Below is a small trained network, with its code and all its weights. Each question gives an input and a target symbol and asks what happens when units are switched off, that is, made to give their printed mean instead of their output.

import numpy as np


def w(rows, s, z=0):
    codes = np.array(rows[::2]) - 128.0
    scale = np.full(codes.shape[1], s)
    scale[-1] = z or s
    return codes * scale


def norm(h):
    return h / np.sqrt((h * h).mean(-1, keepdims=True) + 1e-5)


def f(y):
    return np.maximum(y, 0)


def softmax(a):
    e = np.exp(a - a.max(-1, keepdims=True))
    return e / e.sum(-1, keepdims=True)


def log_softmax(a):
    a = a - a.max(-1, keepdims=True)
    return a - np.log(np.exp(a).sum(-1, keepdims=True))


def net(x, mask):
    ids = ['ΘΣΨΩαβγδζλμξπτ'.index(c) for c in x.split()]
    T = len(ids)
    res = E[ids] + P[:T]
    r = norm(res)
    for j in range(3):
        rows = slice(3 * j, 3 * j + 3)
        q, k, v = (r @ M[0][rows].T for M in (Q, K, V))
        z = softmax(np.where(np.tri(T) > 0, q @ k.T / 3**0.5, -1e9)) @ v
        o = O[0][rows]
        res = res + np.where(mask[j], z, o[:, -1]) @ o[:, :-1]
    y = f(norm(res) @ A[0][:, :-1].T + A[0][:, -1])
    res = res + np.where(mask[3:19], y, B[0][:, -1]) @ B[0][:, :-1]
    return log_softmax(norm(res)[-1] @ U[:, :-1].T + U[:, -1])


Q, K, V, O, A, B = {}, {}, {}, {}, {}, {}
E = w([
[117,110,112,137,140,121],'Θ',
[96,101,124,139,126,72],'Σ',
[184,94,84,136,122,126],'Ψ',
[124,147,138,112,146,150],'Ω',
[149,119,138,116,77,101],'α',
[165,114,139,151,121,163],'β',
[99,111,150,168,43,67],'γ',
[153,139,110,128,120,162],'δ',
[179,116,161,148,140,95],'ζ',
[74,132,98,147,105,170],'λ',
[124,87,133,164,121,149],'μ',
[125,119,92,109,100,107],'ξ',
[119,136,157,177,137,126],'π',
[126,157,107,148,7,155],'τ',
],0.011)
P = w([
[96,254,132,205,91,49],'0',
[96,221,138,166,78,36],'1',
[89,193,153,131,79,30],'2',
[88,154,158,96,66,37],'3',
[95,124,164,73,66,29],'4',
[95,98,166,48,56,18],'5',
],0.0022)
Q[0] = w([
[87,101,148,190,83,117],'head 0',
[79,110,134,82,149,113],'head 0',
[127,102,162,150,86,120],'head 0',
[121,119,103,169,78,92],'head 1',
[103,151,67,66,103,114],'head 1',
[107,105,115,121,97,1],'head 1',
[136,197,132,62,78,69],'head 2',
[111,159,150,90,21,158],'head 2',
[208,103,128,124,141,155],'head 2',
],0.0087)
K[0] = w([
[97,11,163,132,76,95],'head 0',
[76,152,94,106,135,85],'head 0',
[68,84,172,149,112,145],'head 0',
[120,24,89,145,82,90],'head 1',
[104,145,48,34,100,157],'head 1',
[94,65,136,50,130,49],'head 1',
[117,196,145,14,124,106],'head 2',
[116,202,139,63,72,242],'head 2',
[253,131,84,139,136,127],'head 2',
],0.0064)
V[0] = w([
[87,94,205,121,148,173],'head 0',
[99,119,180,222,68,202],'head 0',
[127,111,134,199,126,159],'head 0',
[148,57,110,124,121,3],'head 1',
[207,57,37,140,62,79],'head 1',
[179,135,142,178,128,223],'head 1',
[29,131,82,63,131,102],'head 2',
[160,149,194,30,101,210],'head 2',
[79,87,165,225,137,149],'head 2',
],0.0028)
O[0] = w([
[126,147,126,226,100,91,84],'head 0',
[83,162,139,137,179,236,255],'head 0',
[134,167,106,114,163,178,173],'head 0',
[93,196,132,159,189,182,237],'head 1',
[86,212,116,93,182,156,209],'head 1',
[115,126,186,57,117,86,59],'head 1',
[126,109,84,211,107,211,113],'head 2',
[117,255,97,167,156,95,77],'head 2',
[52,81,105,31,118,126,158],'head 2',
],0.0024,0.0019)
A[0] = w([
[137,118,124,167,197,74,136],'neuron 0',
[88,204,106,143,238,157,102],'neuron 1',
[154,93,117,132,87,20,116],'neuron 2',
[171,75,125,153,82,140,130],'neuron 3',
[177,151,155,79,76,40,152],'neuron 4',
[90,147,198,144,116,156,126],'neuron 5',
[158,141,95,220,93,189,70],'neuron 6',
[175,130,117,253,133,154,180],'neuron 7',
[82,41,99,121,155,146,161],'neuron 8',
[115,98,181,82,80,98,87],'neuron 9',
[169,156,146,66,146,139,172],'neuron 10',
[209,95,91,102,198,105,106],'neuron 11',
[89,96,92,130,182,153,98],'neuron 12',
[116,115,131,140,101,107,6],'neuron 13',
[117,174,74,170,137,133,161],'neuron 14',
[145,160,119,168,99,129,113],'neuron 15',
],0.0052,0.0022)
B[0] = w([
[130,91,142,71,154,136,164],'neuron 0',
[99,236,146,102,178,65,156],'neuron 1',
[79,103,190,74,128,167,227],'neuron 2',
[99,217,132,135,120,92,168],'neuron 3',
[126,65,118,102,119,216,253],'neuron 4',
[125,133,109,172,75,76,212],'neuron 5',
[152,198,148,113,181,140,166],'neuron 6',
[86,219,153,80,203,34,199],'neuron 7',
[148,147,170,91,136,212,178],'neuron 8',
[146,81,113,142,124,211,176],'neuron 9',
[137,47,119,132,71,146,176],'neuron 10',
[95,152,162,114,2,13,153],'neuron 11',
[208,88,163,107,113,161,149],'neuron 12',
[181,120,168,137,108,116,139],'neuron 13',
[84,107,146,50,179,104,179],'neuron 14',
[135,128,128,86,142,118,179],'neuron 15',
],0.0041,0.0037)
U = w([
[84,171,182,58,111,122,253],'Θ',
[135,78,126,121,92,154,167],'Σ',
[85,19,110,143,176,110,71],'Ψ',
[115,121,170,207,172,201,39],'Ω',
[181,106,66,108,109,41,83],'α',
[152,100,117,96,239,158,56],'β',
[123,149,128,193,181,79,120],'γ',
[201,50,175,130,169,75,31],'δ',
[67,151,40,175,161,183,64],'ζ',
[214,167,53,98,166,163,91],'λ',
[102,84,4,95,153,115,56],'μ',
[161,183,50,180,76,147,75],'ξ',
[99,63,109,221,73,89,41],'π',
[232,172,170,170,117,140,47],'τ',
],0.013,0.0058)

Each question gives the input, a string of symbols that net reads in full, and the target symbol t.
The units are the heads (3 rows each of Q, K, V and O) and the neurons (one row each of A and B). Each row of codes is followed by its name. A weight is (code - 128) times the scale printed after its matrix; where a second scale follows, it is the last column's (O, A, B and U).
mask holds one flag per unit, heads first, then neurons. A switched-off unit (its flag False) gives its mean, the last column of its rows in O or B, instead of its output. The means were averaged over made-up inputs and are rounded, as every weight is.
A unit's drop is (log p(t) with every unit on - log p(t) with that unit switched off) / (log p(t) with every unit on - log p(t) with every unit switched off).
The circuit of an input: a set's keep is (log p(t) with only the set's units on - log p(t) with every unit switched off) / (log p(t) with every unit on - log p(t) with every unit switched off). Starting from the 12 units with the biggest drops (on a tie, the unit counted first), units are removed one at a time, each time the one whose removal leaves the highest keep (on an exact tie, the one counted first), for as long as the keep stays at least 0.8.
circuit, biggest first: the units of the circuit, biggest drop first
most important unit: the unit with the biggest drop
top k neurons: the k neurons with the biggest drops, biggest first
which heads matter: for each layer, one digit per head in row order, 1 if its drop is at least 0.15 and else 0, layers parted by /
drop of u: that unit's drop, to one decimal
input Ω π Θ, target β: circuit, biggest first : (head 1; neuron 12; neuron 5)
input τ ζ Σ γ τ β, target τ: most important unit : neuron 2
input δ β Ψ Ω Ω, target Σ: top 2 neurons : (neuron 10; neuron 7)
input Ψ Ω π Ψ μ, target Ω: which heads matter : 101
input ξ β β, target Σ: which heads matter : 011
input Θ ξ α α, target Σ: circuit, biggest first : (neuron 4; neuron 9)
input δ β γ Θ δ, target Σ: circuit, biggest first : (neuron 10; neuron 7)
input Σ Ω μ γ π Ω, target Σ: which heads matter : 010
input ζ λ Ω π Σ δ, target λ: which heads matter : 011
input Ψ π Ω Ψ δ, target λ: which heads matter : 111
input τ Θ μ β π, target γ: which heads matter : 100
input Σ π μ Ω Ψ, target Θ: circuit, biggest first : (neuron 11; neuron 2; neuron 3)
input β γ γ λ α, target Σ: which heads matter : 000
input μ β μ Θ Θ, target β: most important unit : head 1
input μ Ω γ μ Ψ, target Θ: drop of neuron 2 : 0.1
input τ γ γ λ ζ β, target τ: drop of neuron 6 : 0.0
input Ω Σ π π π, target γ: drop of head 0 : 0.1
input Σ Ω ζ β μ, target Ω: drop of head 0 : 0.1
